Below is a small trained network, with its code and all its weights. Each question gives an input and a class and asks what happens when units are switched off, that is, made to give their printed mean instead of their output.

import numpy as np


def w(rows, s, z=0):
    codes = np.array(rows[::2]) - 128.0
    scale = np.full(codes.shape[1], s)
    scale[-1] = z or s
    return codes * scale


def f(y):
    return y / 2 * (1 + np.tanh(0.7978845608 * (y + 0.044715 * y**3)))


def log_softmax(a):
    a = a - a.max(-1, keepdims=True)
    return a - np.log(np.exp(a).sum(-1, keepdims=True))


def net(x, mask):
    res = np.array(x, float).reshape(1, 8) / 4 @ E
    y = f(res @ A[0][:, :-1].T + A[0][:, -1])
    res = res + np.where(mask, y, B[0][:, -1]) @ B[0][:, :-1]
    return log_softmax(res[-1] @ U[:, :-1].T + U[:, -1])


A, B = {}, {}
E = w([
[125,123,131,126,128,124],'x0',
[198,81,176,242,167,168],'x1',
[119,36,103,95,206,198],'x2',
[3,218,143,174,197,158],'x3',
[130,127,128,128,127,127],'x4',
[174,154,10,148,179,101],'x5',
[24,52,55,189,55,89],'x6',
[130,127,127,127,128,129],'x7',
],0.0072)
A[0] = w([
[231,88,101,85,89,85,50],'N0',
[53,78,108,152,50,158,88],'N1',
[146,121,32,158,190,126,149],'N2',
[216,45,175,97,93,45,102],'N3',
[136,74,143,188,173,146,145],'N4',
[85,88,218,117,111,124,90],'N5',
[177,137,157,234,108,181,44],'N6',
[74,178,139,164,173,142,69],'N7',
[76,206,84,198,195,149,98],'N8',
[187,98,94,109,170,69,106],'N9',
[102,110,86,131,90,188,59],'N10',
[115,107,116,31,135,51,50],'N11',
[90,85,129,239,70,2,139],'N12',
[131,93,64,90,178,184,140],'N13',
[153,111,169,189,159,112,26],'N14',
[119,52,162,231,134,158,84],'N15',
[69,44,99,136,160,64,109],'N16',
[91,148,96,12,93,143,39],'N17',
[83,96,85,183,67,150,16],'N18',
[114,44,120,63,204,180,44],'N19',
[162,121,146,209,152,134,60],'N20',
[115,160,243,96,34,242,87],'N21',
[189,165,178,110,165,115,78],'N22',
[200,236,15,207,99,110,108],'N23',
[95,46,67,86,157,226,76],'N24',
[177,97,149,231,140,123,124],'N25',
[57,60,160,143,155,26,76],'N26',
[94,140,60,45,155,71,169],'N27',
[186,232,213,106,181,208,72],'N28',
[193,77,143,86,80,78,67],'N29',
[52,164,115,29,121,137,95],'N30',
[173,161,161,72,151,166,79],'N31',
[141,108,145,248,131,157,67],'N32',
[196,104,193,226,180,142,112],'N33',
[157,236,124,188,28,124,2],'N34',
[78,75,152,186,200,144,184],'N35',
[37,64,208,95,67,151,120],'N36',
[138,169,25,151,206,104,122],'N37',
[66,81,57,221,93,113,69],'N38',
[25,187,188,114,205,167,100],'N39',
[165,196,178,189,56,6,111],'N40',
[26,184,240,200,170,99,128],'N41',
[178,185,162,104,166,108,87],'N42',
[155,139,174,41,210,91,79],'N43',
],0.0084,0.0055)
B[0] = w([
[85,68,96,176,80,126,195],'N0',
[154,155,90,101,172,140,193],'N1',
[182,116,182,135,155,131,208],'N2',
[108,128,81,184,67,180,216],'N3',
[137,161,171,123,114,81,190],'N4',
[228,91,153,102,151,130,165],'N5',
[99,126,117,111,122,60,167],'N6',
[93,57,81,175,95,117,174],'N7',
[131,63,87,209,53,143,220],'N8',
[123,116,140,134,120,166,170],'N9',
[112,127,122,108,180,111,127],'N10',
[117,123,103,146,97,47,152],'N11',
[143,154,118,76,170,171,241],'N12',
[112,149,184,148,119,141,192],'N13',
[104,120,119,124,145,83,134],'N14',
[122,138,114,114,108,101,193],'N15',
[134,152,118,101,137,156,180],'N16',
[120,151,131,141,95,16,167],'N17',
[109,121,67,95,198,112,155],'N18',
[2,115,189,115,148,135,182],'N19',
[132,138,130,136,141,89,154],'N20',
[207,86,154,106,157,130,205],'N21',
[114,155,92,114,179,139,175],'N22',
[165,90,203,97,146,153,223],'N23',
[37,136,182,119,159,174,192],'N24',
[123,166,134,133,111,40,198],'N25',
[155,114,97,108,166,135,159],'N26',
[184,139,172,114,92,68,212],'N27',
[131,154,57,98,180,152,246],'N28',
[79,57,70,212,116,142,178],'N29',
[149,110,132,161,110,26,195],'N30',
[110,127,50,100,157,135,174],'N31',
[132,157,117,140,116,47,178],'N32',
[125,165,125,141,121,59,223],'N33',
[15,131,182,129,189,155,166],'N34',
[145,140,140,124,104,126,225],'N35',
[190,105,149,99,151,139,215],'N36',
[191,71,177,107,134,149,212],'N37',
[149,160,56,75,185,169,209],'N38',
[110,97,98,170,57,145,246],'N39',
[42,111,205,104,167,183,219],'N40',
[152,96,118,181,113,148,254],'N41',
[124,143,97,119,201,173,175],'N42',
[116,159,78,120,134,129,182],'N43',
],0.0084,0.0068)
U = w([
[112,82,40,204,89,165,97],'0',
[133,196,10,84,190,162,106],'1',
[123,188,122,131,111,11,103],'2',
[21,151,204,117,162,181,105],'3',
[156,156,118,130,114,161,254],'4',
[228,93,157,122,145,160,100],'5',
],0.012,0.016)

Each question gives the input, the list of numbers given to net, and the class t.
The units are the neurons (one row each of A and B). Each row of codes is followed by its name. A weight is (code - 128) times the scale printed after its matrix; where a second scale follows, it is the last column's (A, B and U).
mask holds one flag per neuron, in row order. A switched-off neuron (its flag False) gives its mean, the last column of its row in B, instead of its output. The means were averaged over made-up inputs and are rounded, as every weight is.
A unit's drop is (log p(t) with every unit on - log p(t) with that unit switched off) / (log p(t) with every unit on - log p(t) with every unit switched off).
The circuit of an input: a set's keep is (log p(t) with only the set's units on - log p(t) with every unit switched off) / (log p(t) with every unit on - log p(t) with every unit switched off). Starting from the 12 units with the biggest drops (on a tie, the unit counted first), units are removed one at a time, each time the one whose removal leaves the highest keep (on an exact tie, the one counted first), for as long as the keep stays at least 0.8.
circuit, biggest first: the units of the circuit, biggest drop first
most important unit: the unit with the biggest drop
top k neurons: the k neurons with the biggest drops, biggest first
input [6,4,-8,-4,-2,-7,-6,1], class 3: circuit, biggest first	N40
input [4,0,-5,1,0,-2,-2,8], class 3: circuit, biggest first	N40, N34
input [-5,-7,-4,-8,7,-5,2,-6], class 0: top 2 neurons	N29, N3
input [-1,5,4,-6,-5,5,-6,-5], class 0: top 2 neurons	N0, N3
input [1,-7,6,-1,4,-6,-5,3], class 2: circuit, biggest first	N17, N30
input [5,5,-2,0,6,7,3,1], class 5: circuit, biggest first	N23, N37
input [-5,-2,7,-7,-2,-5,-3,8], class 0: circuit, biggest first	N3, N29
input [6,-2,6,4,3,-7,4,-1], class 5: circuit, biggest first	N36, N5
input [0,-2,6,3,-1,-5,-6,-2], class 1: top 2 neurons	N28, N31
input [0,-8,-5,8,5,-7,-7,-8], class 0: circuit, biggest first	N39, N41
input [-2,-2,-3,-6,3,5,-4,7], class 0: top 2 neurons	N0, N29
input [7,-8,6,-8,-5,-7,-4,5], class 0: circuit, biggest first	N29, N3
input [6,-3,-5,-4,-7,8,2,2], class 5: circuit, biggest first	N23, N37
input [-8,0,-7,5,3,7,8,-5], class 1: most important unit	N38
input [1,-1,-4,-3,-4,-7,5,1], class 5: circuit, biggest first	N36, N5
input [5,-1,7,-1,-1,4,-5,-6], class 3: circuit, biggest first	N19, N24
input [1,-1,-6,2,3,4,-6,-5], class 1: top 3 neurons	N28, N42, N19
input [5,3,8,5,-8,3,-4,-5], class 3: top 2 neurons	N19, N24
input [-6,-5,7,-2,2,-8,1,7], class 5: top 3 neurons	N36, N5, N21
input [0,6,6,1,5,7,4,-4], class 5: circuit, biggest first	N2
input [-7,-7,-4,-4,-3,6,1,-2], class 2: top 3 neurons	N17, N11, N27
input [-8,-1,-8,4,-2,-4,6,-2], class 3: top 2 neurons	N40, N34
input [-2,7,-7,-6,6,-3,5,2], class 2: top 4 neurons	N25, N32, N6, N33
